Each row has a name. Each question is about the rows just above it.

[156 147 134 116  91 176 161] : L
[146  97 165 145  76 143 105] : X
[ 87 116  93 129 109  75 120] : M
[167 120 136 129 132 173 180] : H
Does one of the named rows hold [116 134] side by side, in this order? => no
Does one of the named rows hold [155 147] side by side, in this order? => no

[112 111 122 159 126 112 126 115 112 139 139 142 143 160 142 108 156 118
 142 105 115 159 139 115 122 152 146 105 152 122 122 132 108 142 112 125
 159 132 152 119 105 149 142 156 129 135 118 122 156 125 142 149 105 149
 139 122 111 135 149 160] -> voke
[155 154 142  94 138 155 138 150 155 121 120 116 116  94 115 159  98 146
 116 163 150  93 121 151 141 103 112 164 102 142 141 129 159 115 155 137
  93 130 102 147 163 107 115  98 134 124 146 142  98 138 116 108 163 107
 120 142 155 124 107  94] -> Suza
[159 159 146  97 141 159 141 155 159 123 124 119 119  97 119 163 101 150
 119 168 155  97 123 154 146 106 114 168 106 146 146 132 163 119 159 141
  97 132 106 150 168 110 119 101 137 128 150 146 101 141 119 110 168 110
 123 146 159 128 110  97] -> mig
[125 125 126 130 126 125 126 125 125 128 128 128 128 130 128 125 129 125
 128 124 125 130 128 125 126 129 129 124 129 126 126 127 125 128 125 126
 130 127 129 126 124 129 128 129 127 127 126 126 129 126 128 129 124 129
 128 126 125 127 129 130] -> kalum
[112 112 122 161 126 112 126 115 112 140 140 143 143 161 143 108 157 119
 143 105 115 160 140 115 122 153 147 105 154 122 122 133 108 143 112 126
 160 133 153 119 105 150 143 157 129 136 119 122 157 126 143 150 105 150
 140 122 112 136 150 161] -> Lezat
[157 157 145  99 140 157 140 153 157 124 124 120 120  99 120 161 104 149
 120 165 153 100 124 153 145 108 116 165 108 145 145 132 161 120 157 141
 100 132 108 149 165 112 120 104 136 128 149 145 104 141 120 112 165 112
 124 145 157 128 112  99] -> ber
[111 111 121 159 125 111 125 115 112 139 139 142 142 159 142 108 155 118
 142 104 115 159 139 115 121 152 146 105 152 122 121 132 108 142 112 125
 159 132 152 118 104 149 142 155 128 135 118 122 156 125 142 149 104 149
 139 122 112 135 149 159] -> gel
[111 111 122 106 125 111 125 115 111 139 139 143 123 161 143 108 157 118
 143 104 115 161 139 115 122 154 147 104 154 143 122 132 108 143 111 125
 161 132 154 118 104 150 143 157 129 136 118 122 157 125 143 150 104 150
 140 122 111 136 150 161] -> Pora
[112 112 122 161 126 112 126 115 112 140 140 144 144 161 144 109 157 119
 144 105 116 161 140 116 122 154 147 105 154 123 123 133 109 143 112 126
 161 133 154 119 105 151 143 157 129 136 119 123 158 126 144 151 105 150
 140 123 112 137 150 161] -> ruli
[127 127 127 127 127 127 127 127 127 127 127 127 127 127 127 127 127 127
 127 128 127 127 127 127 127 127 127 127 127 127 127 127 127 127 127 127
 127 127 127 127 128 127 127 127 127 127 127 127 127 127 127 127 128 127
 127 127 127 127 127 126] -> sapi
[111 111 122 161 125 111 125 115 111 139 139 143 143 161 143 108 157 118
 143 104 115 161 139 115 122 154 147 104 154 122 122 132 108 143 111 125
 161 132 154 118 104 150 143 157 129 136 118 122 157 125 143 150 104 150
 140 122 111 136 150 161] -> beba
[157 157 145  99 140 157 140 153 157 124 124 120 120  99 120 161 104 149
 120 165 153 100 124 153 145 108 116 165 108 145 145 132 161 120 157 141
 100 132 108 149 165 112 120 104 136 128 149 145 104 141 120 112 165 112
 124 145 157 128  93  99] -> Fevu
Is [161 143] printed in one of the named rows, side by side and in this order? => yes
Among the named rows, does one hold [141 120 112] next to each other, in this order? => yes
Does one of the named rows hold [132 152 118 104 149] side by side, in this order? => yes
Among the named rows, does one hold [132 100 141] next to each other, in this order? => no

[156 149 113  83 178 141  79 152 152 149 116 126 153  76  92 161 113 105
 118  95 139 143 172] -> N
[156 149 113  83 178 141  79 152 152 149 116 126 153  76  92 161 113 105
 118  95 139 143 173] -> T
[156 149 113  83 178 141  79 152 152 149 116 126 153  76  92 161 113 105
 118  95 139 143  89] -> F
[183 133  78 113 172 124  93 128 120 178 128  96 145 156 178  79 141 147
 179  95  92 117  85] -> W
[183 133 116 113 172 124  93 128 120 178 128  96 145 156 178  79 141 147
 179 140  92 117  85] -> Z
Among the named rows, does one hold [156 145] next to each other, in this order? => no
Among the named rows, does one hold [132 116 113] next to each other, in this order? => no
Among the named rows, does one hold [141  79 152] next to each other, in this order? => yes

[107 104 105 118 130  99 115] -> teso
[130  99 137 119  90 158 152] -> Bis
[143 106 126 139 141 119 121] -> fisu
[143 106 126 139 141 126 141] -> Kinuk
[128 185 124 109 127 138 134] -> rofi
[137 134 128  94 128 146 162] -> Fotel
[130  99 137 119  90 158 109] -> viril
[ 90 111 112 158 145 153 127] -> fuva
[ 90 111 112 158 145 153 120] -> Bofe
Is [130  99] printed in one of the named rows, side by side and in this order? => yes
Is [137 134 128] printed in one of the named rows, side by side and in this order? => yes
Is [130 118] printed in one of the named rows, side by side and in this order? => no
Among the named rows, does one hold [141 119 121] next to each other, in this order? => yes

[127 125 127 131 131 127 128 128 122 125 124 136 131 123 131 130 124 125
 131 128 127 127 124 130 131 135 128 124 132 130 130 124 130 130 140 131
 122 123 134 132 123 128] -> gudug
[122 121 128 136 133 124 129 130 120 127 127 134 132 121 128 130 121 126
 131 124 129 126 125 136 129 137 130 116 134 134 132 124 132 135 144 133
 117 119 135 133 122 126] -> mab
[124 125 130 126 135 128 130 128 125 124 128 129 131 127 133 133 125 121
 131 128 128 125 124 129 126 133 128 125 128 133 135 127 130 126 136 132
 123 122 131 130 121 131] -> Meto
[127 116 130  80 147 162 123 106 140 149 127  93 150 162 140 159 149  88
 139 138 111 105 151 113 103 137 109 119 120 132 145 114  84 119 110 101
 115 167 102 100 119 174] -> Dunu
[127 121 126 135 132 125 128 129 121 126 123 137 132 119 129 129 120 126
 131 126 127 126 124 132 132 138 129 118 135 132 131 124 130 133 148 132
 118 119 135 133 122 127] -> bazu
[126 113 130  91 145 167 123 110 139 148 127  94 154 164 139 160 144  83
 139 139 111 103 146 113 101 139 113 117 120 132 144 115  85 121 109 103
 115 169 104  98 119 171] -> dinof
[120 123 129 129 134 127 130 129 122 124 127 131 132 125 131 134 124 121
 130 127 130 126 125 131 127 134 128 122 130 133 136 126 132 129 137 132
 119 120 133 131 118 129] -> gona
[129 123 125 132 131 128 127 128 123 128 124 133 132 123 129 129 124 126
 131 128 127 126 127 131 131 136 128 122 133 130 130 124 127 133 140 130
 120 124 132 130 123 128] -> bafe
Among the named rows, does one hold [129 129] next to each other, in this order? => yes
Among the named rows, does one hold [119 110] next to each other, in this order? => yes
Does one of the named rows hold [ 85 121 109 103] side by side, in this order? => yes

[107 133 157 123 156 119 137  90 168 125 152 122 118] : Zeg
[129 154 139 146 114 148  98 121 157 121 163  95  95] : lizi
[112 102 134  93  89 161 147 155 153 107 102  90 115] : Fatug
[136  84 100 162 135 147 119  84 122 142 127 112  94] : nava
[161  96  86 130 142 136 112 115 165 169 132 134  85] : gune
[133 130 164 154 169 150 122 139 149 100 149 113 122] : mori
[107 133 157 123 156 119 137 104 168 125 152 122 118] : zuse
[153 125 156 164  89  95 168 140 163 157 147 119  92] : bak
[147 105 168 109 100 107 166 162 145 156 152 157 144] : feg
[133 157 155  94  93 124 126 121 150 128 138 112 134] : Pesi
[107 133 157 123 156 119 158 157 152 118 127  97  93] : Suf
Is [156 119 138] printed in one of the named rows, side by side and in this order? => no
Among the named rows, does one hold [136 142] next to each other, in this order? => no
Among the named rows, does one hold [113 149 100 149] next to each other, in this order? => no
Among the named rows, does one hold [156 164  89  95] next to each other, in this order? => yes
Is [148  97 121 157] printed in one of the named rows, side by side and in this order? => no
Is [155  94] printed in one of the named rows, side by side and in this order? => yes
Among the named rows, does one hold [157 124] next to each other, in this order? => no

[129 125 130 130 130 130 131 125 128 125 129 127 130 129 129 125 131 128
 126]  fen
[140 128 124 132 124 130 129 119 132 117 133 129 130 117 111 124 142 132
 133]  kupu
[128 121 121 140 109 126 122 124 123 130 122 134 132 141 142 120 138 135
 120]  Zek
[132 137 124 114 123 120 111 124 135 119 115 117 119 132 134 125 133 124
 126]  Sude
[124 101 124 148 123 131 128 130 123 125 107 127 132 149 145 113 127 150
 114]  Kig
[156  86 108 138 129 141 151  91 148  93 139 137 123 140  73  91 162 116
 115]  vezug
[134  92 120 141 131 140 149 150 108 131 160 153 159 127 140 106 123 136
 124]  nesi
[125 131 134 128 130 130 131 122 118 134 122 141 129 144 143 127 128 120
 128]  sef
[118 119 131 129 144 128 137 135 128 132 121 122 120 126 123 123 122 136
 122]  Kazo
[133 137 138 122 128 106 145 123 142 120 126 143 144 123 121 135 124 121
 137]  saleg
[132 131 128 130 128 128 133 127 120 131 124 134 127 135 135 125 131 121
 127]  nor
Does one of the named rows hold [130 130 130] side by side, in this order? => yes
Among the named rows, does one hold [130 128] next to each other, in this order? => yes
Is [128 120] printed in one of the named rows, side by side and in this order? => yes

[146 110 144 146 144 110 147 145 114 113 112 149 112 155 152 126 113 150
 116 141 110 126 110 171] = bil
[143 113 148 145 142 110 145 147 107 112 110 142 110 148 146 132 111 150
 112 149 113 129 112 154] = Kasi
[146 108 142 143 148 108 149 142 113 107 110 146 108 154 148 127 112 146
 111 139 112 128 108 175] = Nidoz
[141 112 138 139 148 112 143 146 114 112 114 148 112 136 149 124 112 147
 114 135 112 129 116 147] = Lome
[153 112 147 146 147 112 147 149 108 116 113 146 116 149 150 122 112 148
 108 148 112 130 112 160] = Gefev
[146 108 142 143 148 108 145 142 113 107 110 146 108 154 148 127 112 146
 111 139 112 128 112 175] = vug
Does one of the named rows hold [143 146] side by side, in this order? => yes
Among the named rows, does one hold [148 114 112] next to each other, in this order? => no
Does one of the named rows hold [107 112] side by side, in this order? => yes

[138 154  79 114 116 124 119 129 138 117 131 143 164  91  98  99 133 129
 146 114 139 114 115 123  95 117 137 112 122 124 128 112 118 153  98 134
  86 111 132 158 126 112 144 142 169 130 113 137 113 122 148 146 104 137
 121 125 133 130 125 114 122 169] : dovo
[ 96 107 154 145 132 136 155 105  92 101 118 134 137 167 158 159 133 132
 143 145 120 162 144 116 142 143 143 152 119 141 130 134 134 153 127 135
 154 152 109 135 109 138 121 135 101 137 149 116 145 146 118 118 122 109
 110 132 139 146 158 128 159  88] : sek
[117 131 133 148 107 140 152 108  92  94 121 131 147 140 146 140 145 137
 153 140 127 143 138 111 128 145 156 161 108 141 123 151 143 164 113 141
 130 146 102 145 101 144 121 140 110 149 155 129  92 113 116 136 150 123
 124 151 123 109 141 133 122 164] : Nusol
[144 145 117 145  95 143 146 120 111 101 128 115 144 123 126 131 152 138
 143 130 132 124 128 110 125 145 156 157 105 130 118 167 140 160 105 142
 115 138  97 138 101 151 112 137 118 152 155 145 171 129 139 118  97 155
 127 113 115 141 137 115 159 110] : fepan
[138 154  79 114 116 124 119 129 138 117 131 143 164  91  98  99 133 129
 146 114 139 114 115 123  95 117 137 112 122 124 128 112 118 153  98 134
  86 111 132 158 126 112 144 142 169 130 113 137 113 122 148 146 104 137
 121 125 115 128 109 115 128 137] : sof
[ 91 126 121 131 128 128 149  99  92  90 115 162 160 140 146 131 133 133
 168 134 130 157 136 120 108 127 149 139 116 150 130 107 131 168 110 139
 120 136 127 165 112 122 146 147 135 137 128 111 124 148 130 132 110 100
 107 132 152 154 149 123 140 115] : Timo
[159 159 129 148  95 141 131 132 115 128 129 109 111 107 126 108 155 136
 128 126 137 105 128 127 125 139 143 161 108 141 106 178 155 117 127 134
 110 125 118 122 112 157 117 125 101 152 146 143 171 129 139 114 113 159
 146 100 112 130 105 125 134  99] : fosuf
[170 169 108 137  95 136 122 138 129 132 133 115 124  91 110  94 152 136
 132 120 141  95 121 127 112 133 143 148 111 136 108 167 146 125 118 134
  96 116 123 128 118 148 123 126 123 149 137 148 161 122 145 124 107 164
 146 103 112 125 101 120 125 120] : Ralo
[117 131 133 148 107 140 152 108  92  94 121 131 147 140 146 140 145 137
 153 140 127 143 138 111 128 145 156 161 108 141 123 151 143 164 113 141
 130 146 102 145 101 144 121 140 110 149 155 129 166 141 132 118 104 128
 115 119 131 149 149 120 162  94] : begos
Among the named rows, does one hold [125 112 103 146 164] next to each other, in this order? => no
Among the named rows, does one hold [146 101 145 101 144] next to each other, in this order? => no
Is [144 138 111] printed in one of the named rows, side by side and in this order? => no
Is [121 140 110 149] printed in one of the named rows, side by side and in this order? => yes

[100  69  87  83 109 185  99  78 182 156 185] -> feme
[160 117 129  77 115 106 187 106 170 130 137] -> Mot
[ 72  93 158  89 137 152 154 134  78  93 130] -> Tes
[134 164 162  77 189 151 155 129 180 124 107] -> vome
[149 187 169  88 151 169 107 105 120 120  91] -> sote
[128  92 116  88 102 115 136 174  98 100 140] -> gagi
[ 84 110 130 162 123 184 104 167  82 180  80] -> dulog
[149 187 169  88 151 169 107 105 120 120 104] -> Kel
[ 68 126  69 120 166 184  84 121 162  71 146] -> Gesis
Among the named rows, does one hold [152 154 134  78  93] next to each other, in this order? => yes
Is [156 185] printed in one of the named rows, side by side and in this order? => yes
Among the named rows, does one hold [137 152 154 134] next to each other, in this order? => yes
Among the named rows, does one hold [106 115] next to each other, in this order? => no
Among the named rows, does one hold [149 187 169] next to each other, in this order? => yes
Is [106 170] printed in one of the named rows, side by side and in this order? => yes
Among the named rows, does one hold [ 82 180] next to each other, in this order? => yes

[136 151 150 135 135 164 105] -> S
[120 168 148 149 127 105 127] -> A
[120 168 148 149 127 105 159] -> K
Among the named rows, does one hold [168 148] next to each other, in this order? => yes
Does one of the named rows hold [121 168] side by side, in this order? => no

[107 124 156 139 118 116 130 151 136 128 119 125 149 126 136 125  77  84
 108 117 145 175 124 114 110] -> giso
[129 135 112 138  97 130  94 168 142 126 113 111 141 118 126 139 105  89
 111 120 156  95 154 104 129] -> dem
[107 124 156 139 118 116 130 137 136 128 119 125 149 126 136 125  77  84
 111 117 145 175 124 114 110] -> leb
[107 124 156 139 118 116 130 137 136 128 119 125 149 126 136 125  77  84
 108 117 145 175 124 114 110] -> zesul
Is [124 149 126] printed in one of the named rows, side by side and in this order? => no
Is [168 142] printed in one of the named rows, side by side and in this order? => yes
Among the named rows, does one hold [125 149] next to each other, in this order? => yes

[114 181 109  86 122 155  89] = Keku
[116 118 149 142  96 119 103] = Vif
[143  79 158 180 122 111 142] = rif
[146 143 122 133 149 152 123] = Zata
[146 143 122 126 149 152 123] = deg
[156 110 117 140 171 131 176] = Fulis
Among the named rows, does one hold [114 181 108] next to each other, in this order? => no
Is [146 143 121] printed in one of the named rows, side by side and in this order? => no

[132 140 124 135 121 116 111 104 140 161 125 140 129 117 128 129 114 127
 142 114 126  97 124 133 114 137 132 129 105 115 110 120 128 129  95 102
 136 116 171 107 148 149 154 136 123 124 106 137 116 117 136 110 111 146
 151 124 135 123 139] : Soze
[132 140 124 135 121 116 111 104 140 161 125 140 129 117 128 129 114 127
 142 114 126  97 124 133 114 137 132 129 105 116 110 120 128 129  95 102
 136 116 171 107 151 142 154 136 123 124 106 137 116 117 136 110 111 146
 144 124 135 123 139] : refar
[139 136 126 133 115 119 102  98 151 151 118 136 127 114 125 129 118 130
 137 109 122 104 129 119 122 134 130 129 110 116 111 116 120 121  97 113
 144 113 177 113 152 145 158 155 124 131 110 135 111 117 128 115 109 142
 146 122 146 128 129] : zizet
[135 139 122 151 106 115  97 109 160 141 117 141 134 114 135 136 120 131
 153 114 131 114 123 113 122 138 126 141 113 116 104 125 119 118  89 107
 148 123 171 106 155 135 148 143 132 131 103 134 125 136 131 115 104 144
 155 126 139 143 122] : samer
Does one of the named rows hold [111 104] side by side, in this order? => yes
Among the named rows, does one hold [111 116] next to each other, in this order? => yes
Does one of the named rows hold [120 128] side by side, in this order? => yes
Among the named rows, does one hold [131 120 136] next to each other, in this order? => no
Does one of the named rows hold [102  98 151 151 118] side by side, in this order? => yes

[173 129  80 114 178] -> Perof
[ 99 127  80  88 178] -> pip
[ 79 125  79  79 166] -> Kibok
Does one of the named rows hold [ 99 127] side by side, in this order? => yes
Is [ 79 125  79  79 166] printed in one of the named rows, side by side and in this order? => yes
Is [173 129] printed in one of the named rows, side by side and in this order? => yes
Is [ 88 178] printed in one of the named rows, side by side and in this order? => yes

[133 129 132 124 125 125 133 131 131 124 138] -> zozu
[152 120  93 154 101 101 148 102 138 121 185] -> zivi
[156 121  88 157  99 101 147  96 138 123 188] -> renu
Is [131 124] printed in one of the named rows, side by side and in this order? => yes
Is [ 88 157  98] printed in one of the named rows, side by side and in this order? => no
Is [138 121] printed in one of the named rows, side by side and in this order? => yes

[142 117 175  92 134 163] -> keviz
[142 117 175 162 134 163] -> rozu
[115 176 171 162 108 153] -> kepam
Is [175  92 134 163] printed in one of the named rows, side by side and in this order? => yes
Is [162 175 117 142] printed in one of the named rows, side by side and in this order? => no
Among the named rows, does one hold [175 162] next to each other, in this order? => yes
Is [163 134] printed in one of the named rows, side by side and in this order? => no
Is [117 175 162 135] printed in one of the named rows, side by side and in this order? => no
Does one of the named rows hold [153 108 162] side by side, in this order? => no
Is [175 162 133] printed in one of the named rows, side by side and in this order? => no

[137 135 140 131]  luvo
[166 155 167 157]  bisi
[171 160 175 158]  toru
[121 123 120 123]  fudot
[152 155 187 116]  fuv
Among the named rows, does one hold [152 155 188 116] next to each other, in this order? => no
Is [187 116] printed in one of the named rows, side by side and in this order? => yes
Among the named rows, does one hold [152 156 187 116] next to each other, in this order? => no
Is [174 158] printed in one of the named rows, side by side and in this order? => no
Among the named rows, does one hold [152 155 187 116] next to each other, in this order? => yes
Among the named rows, does one hold [157 167 155] next to each other, in this order? => no
Does one of the named rows hold [167 158] side by side, in this order? => no

